Small tables with named rows and columns. After each table, cells are looked up by row and column.

fezat =
,pepi,dobe,moli
zaleb,7007,4952,7327
doz,3980,8585,5026
voku,4718,7895,4740
dek,7947,6960,7479
pazakas,7098,3528,2398
fug,8122,6708,7367
kek,7322,4090,3397
muvuzat,6516,5039,6530
kanomi,3487,9135,4773

kanomi, dobe => 9135
kek, dobe => 4090
voku, moli => 4740
dek, pepi => 7947
kek, pepi => 7322
pazakas, dobe => 3528
kek, moli => 3397
pazakas, moli => 2398
muvuzat, dobe => 5039
doz, pepi => 3980
zaleb, moli => 7327

nusuvi =
,miva,puf,risuvur,bitibu,siboz
lisiga,181,152,137,117,160
poko,185,240,91,116,191
toki,185,203,117,162,198
gatine,124,60,186,177,108

siboz of gatine: 108
risuvur of toki: 117
bitibu of lisiga: 117
puf of toki: 203
siboz of toki: 198
bitibu of poko: 116
risuvur of poko: 91
miva of poko: 185
miva of gatine: 124
risuvur of gatine: 186
bitibu of toki: 162
miva of lisiga: 181
puf of lisiga: 152
bitibu of gatine: 177
risuvur of lisiga: 137
puf of poko: 240
miva of toki: 185
Which row has the largest bitibu? gatine

gurize
|  | menibif | rovedu | bag | rano | lizuz |
|---|---|---|---|---|---|
| vakagof | 6015 | 7591 | 6489 | 9282 | 5272 |
| fer | 4756 | 5879 | 2301 | 8083 | 2830 |
| fav | 6365 | 7087 | 3417 | 8509 | 6317 |
| lovumu | 5512 | 9271 | 3220 | 9137 | 8766 |
| fos | 5831 | 5629 | 4340 | 3047 | 3577 |

menibif of fos: 5831
bag of fav: 3417
menibif of fer: 4756
rano of fer: 8083
lizuz of fer: 2830
menibif of lovumu: 5512
rovedu of lovumu: 9271
lizuz of vakagof: 5272
bag of fos: 4340
lizuz of fav: 6317
rovedu of fav: 7087
rano of lovumu: 9137
Which row has the largest rano? vakagof

sed:
,ner,vut,tak,fodo,zatike,lik,vig,bem,komir,difep
difizo,46186,67971,34668,85187,65915,54557,29309,9965,31151,58625
nis,51867,6484,65914,31882,13826,21010,58551,60518,81613,57157
bivit,24772,29504,41805,50056,37088,49291,53622,49329,59460,21805
bekovom,20938,22667,52804,44819,18012,27721,44506,64205,85020,27572
vizi,76967,33706,66437,10347,20008,13311,53687,47521,54130,83897
tiputum,77186,30058,55261,60393,21023,24421,62226,36658,44397,70748
liduma,16444,75108,55109,28276,57894,49527,32138,52284,75030,63900
sasenem,61479,18680,61905,11861,26109,27335,71821,78501,69499,58339
lakuvir,25537,72513,21398,36438,78972,68341,59972,46658,30117,24388

bivit, lik -> 49291
nis, vig -> 58551
nis, komir -> 81613
lakuvir, komir -> 30117
tiputum, komir -> 44397
lakuvir, ner -> 25537
vizi, fodo -> 10347
bekovom, fodo -> 44819
lakuvir, fodo -> 36438
bivit, tak -> 41805
tiputum, ner -> 77186
vizi, komir -> 54130
liduma, vut -> 75108
liduma, fodo -> 28276
nis, zatike -> 13826
bivit, ner -> 24772
sasenem, vut -> 18680

moge:
,banofis,fekun
serela,-2.43,-5.85
popufab,3.57,9.64
ref,8.96,-1.70
govu,7.05,3.84
zositok,-2.43,6.91
nobe,5.65,7.00
pul,6.36,-3.69
vokida,-5.30,5.07
tis,-4.15,-3.18
peta,2.82,-4.56

ref, banofis -> 8.96
tis, banofis -> -4.15
popufab, fekun -> 9.64
pul, banofis -> 6.36
tis, fekun -> -3.18
popufab, banofis -> 3.57
peta, banofis -> 2.82
serela, banofis -> -2.43
pul, fekun -> -3.69
nobe, fekun -> 7.00
zositok, banofis -> -2.43
zositok, fekun -> 6.91
Row with the largest banofis: ref

Table togug
,zalu,zufu,vot,budod,lir,ral,rogavem,gab,per,fal
pamim,112,104,103,114,121,118,113,129,124,123
fuporit,119,96,108,124,126,127,133,123,124,122
mikizen,129,197,160,114,109,107,86,117,110,123
gen,115,209,158,123,122,75,97,123,116,136
miv,113,30,74,131,134,138,165,128,134,120
gitilo,131,224,174,110,106,101,72,116,105,123
fip,116,52,86,128,132,137,155,125,133,121
kapoba,114,34,75,133,136,139,165,127,134,120
zun,110,244,176,124,111,121,55,105,134,129
nali,145,225,167,99,84,92,84,109,132,127
setare,108,155,200,81,101,139,118,176,137,166
gisezan,121,108,115,122,124,124,128,123,122,122
fivovut,119,78,96,127,128,129,143,124,128,120

budod of pamim is 114
lir of fivovut is 128
budod of fip is 128
budod of fuporit is 124
fal of zun is 129
ral of fivovut is 129
vot of miv is 74
zalu of gisezan is 121
rogavem of mikizen is 86
per of pamim is 124
budod of gen is 123
gab of gen is 123
zalu of fip is 116
lir of gen is 122
gab of mikizen is 117
ral of kapoba is 139
ral of gitilo is 101
lir of zun is 111
zufu of fivovut is 78

vef =
|  | rif | ripara | kizorem |
|---|---|---|---|
| fov | 194 | 131 | 47 |
| kem | 154 | 119 | 99 |
| mif | 224 | 156 | 107 |

ripara of fov = 131
rif of kem = 154
rif of mif = 224
kizorem of kem = 99
kizorem of fov = 47
rif of fov = 194
kizorem of mif = 107
ripara of mif = 156
ripara of kem = 119

Table guze
|  | ruzi | sadub | mudi | ges | mefe | meba | zukif | bok | gif |
|---|---|---|---|---|---|---|---|---|---|
| zelo | 0.303 | 0.351 | 0.128 | 0.114 | 0.160 | -0.067 | 0.786 | 0.505 | 0.677 |
| mekeboz | -0.478 | -0.523 | 0.255 | 0.596 | -0.624 | 0.018 | 0.338 | -0.417 | -0.303 |
| bagadub | -0.435 | -0.227 | 0.032 | -0.266 | -0.390 | -0.262 | -0.263 | 0.351 | -0.208 |
| sif | 0.184 | -0.133 | -0.186 | 0.442 | 0.119 | 0.666 | 0.263 | -0.206 | -0.356 |
| zibi | 0.115 | 0.462 | 0.178 | 0.519 | 0.483 | 0.385 | -0.345 | 0.319 | 0.704 |
| limeto | 0.092 | 0.212 | 0.551 | 0.129 | -0.389 | 0.724 | 0.252 | -0.553 | -0.553 |
| mitavet | 0.286 | -0.442 | -0.605 | 0.521 | 0.607 | -0.101 | 0.236 | 0.069 | 0.237 |
| dogef | -0.484 | -0.142 | -0.284 | -0.326 | -0.313 | 0.436 | -0.271 | 0.706 | -0.154 |
| ruvape | 0.099 | -0.041 | -0.072 | 0.349 | 0.038 | 0.371 | 0.372 | -0.415 | -0.251 |
| vazibod | 0.147 | 0.212 | -0.043 | -0.549 | 0.456 | -0.239 | -0.581 | -0.141 | -0.240 |
| vedab | -0.449 | -0.108 | -0.363 | -0.460 | -0.279 | 0.167 | -0.335 | 0.666 | -0.234 |
| dufopef | -0.398 | -0.145 | -0.333 | -0.613 | -0.285 | 0.023 | -0.282 | 0.651 | -0.185 |

gif of vazibod = -0.240
mefe of bagadub = -0.390
gif of limeto = -0.553
mudi of vedab = -0.363
mefe of zibi = 0.483
ruzi of zibi = 0.115
bok of ruvape = -0.415
gif of mekeboz = -0.303
zukif of vedab = -0.335
zukif of sif = 0.263
gif of zibi = 0.704
ges of bagadub = -0.266
bok of bagadub = 0.351
ges of vedab = -0.460
bok of dufopef = 0.651
bok of zelo = 0.505
mudi of dogef = -0.284
ruzi of ruvape = 0.099
ruzi of mitavet = 0.286
Which row has the largest ruzi? zelo

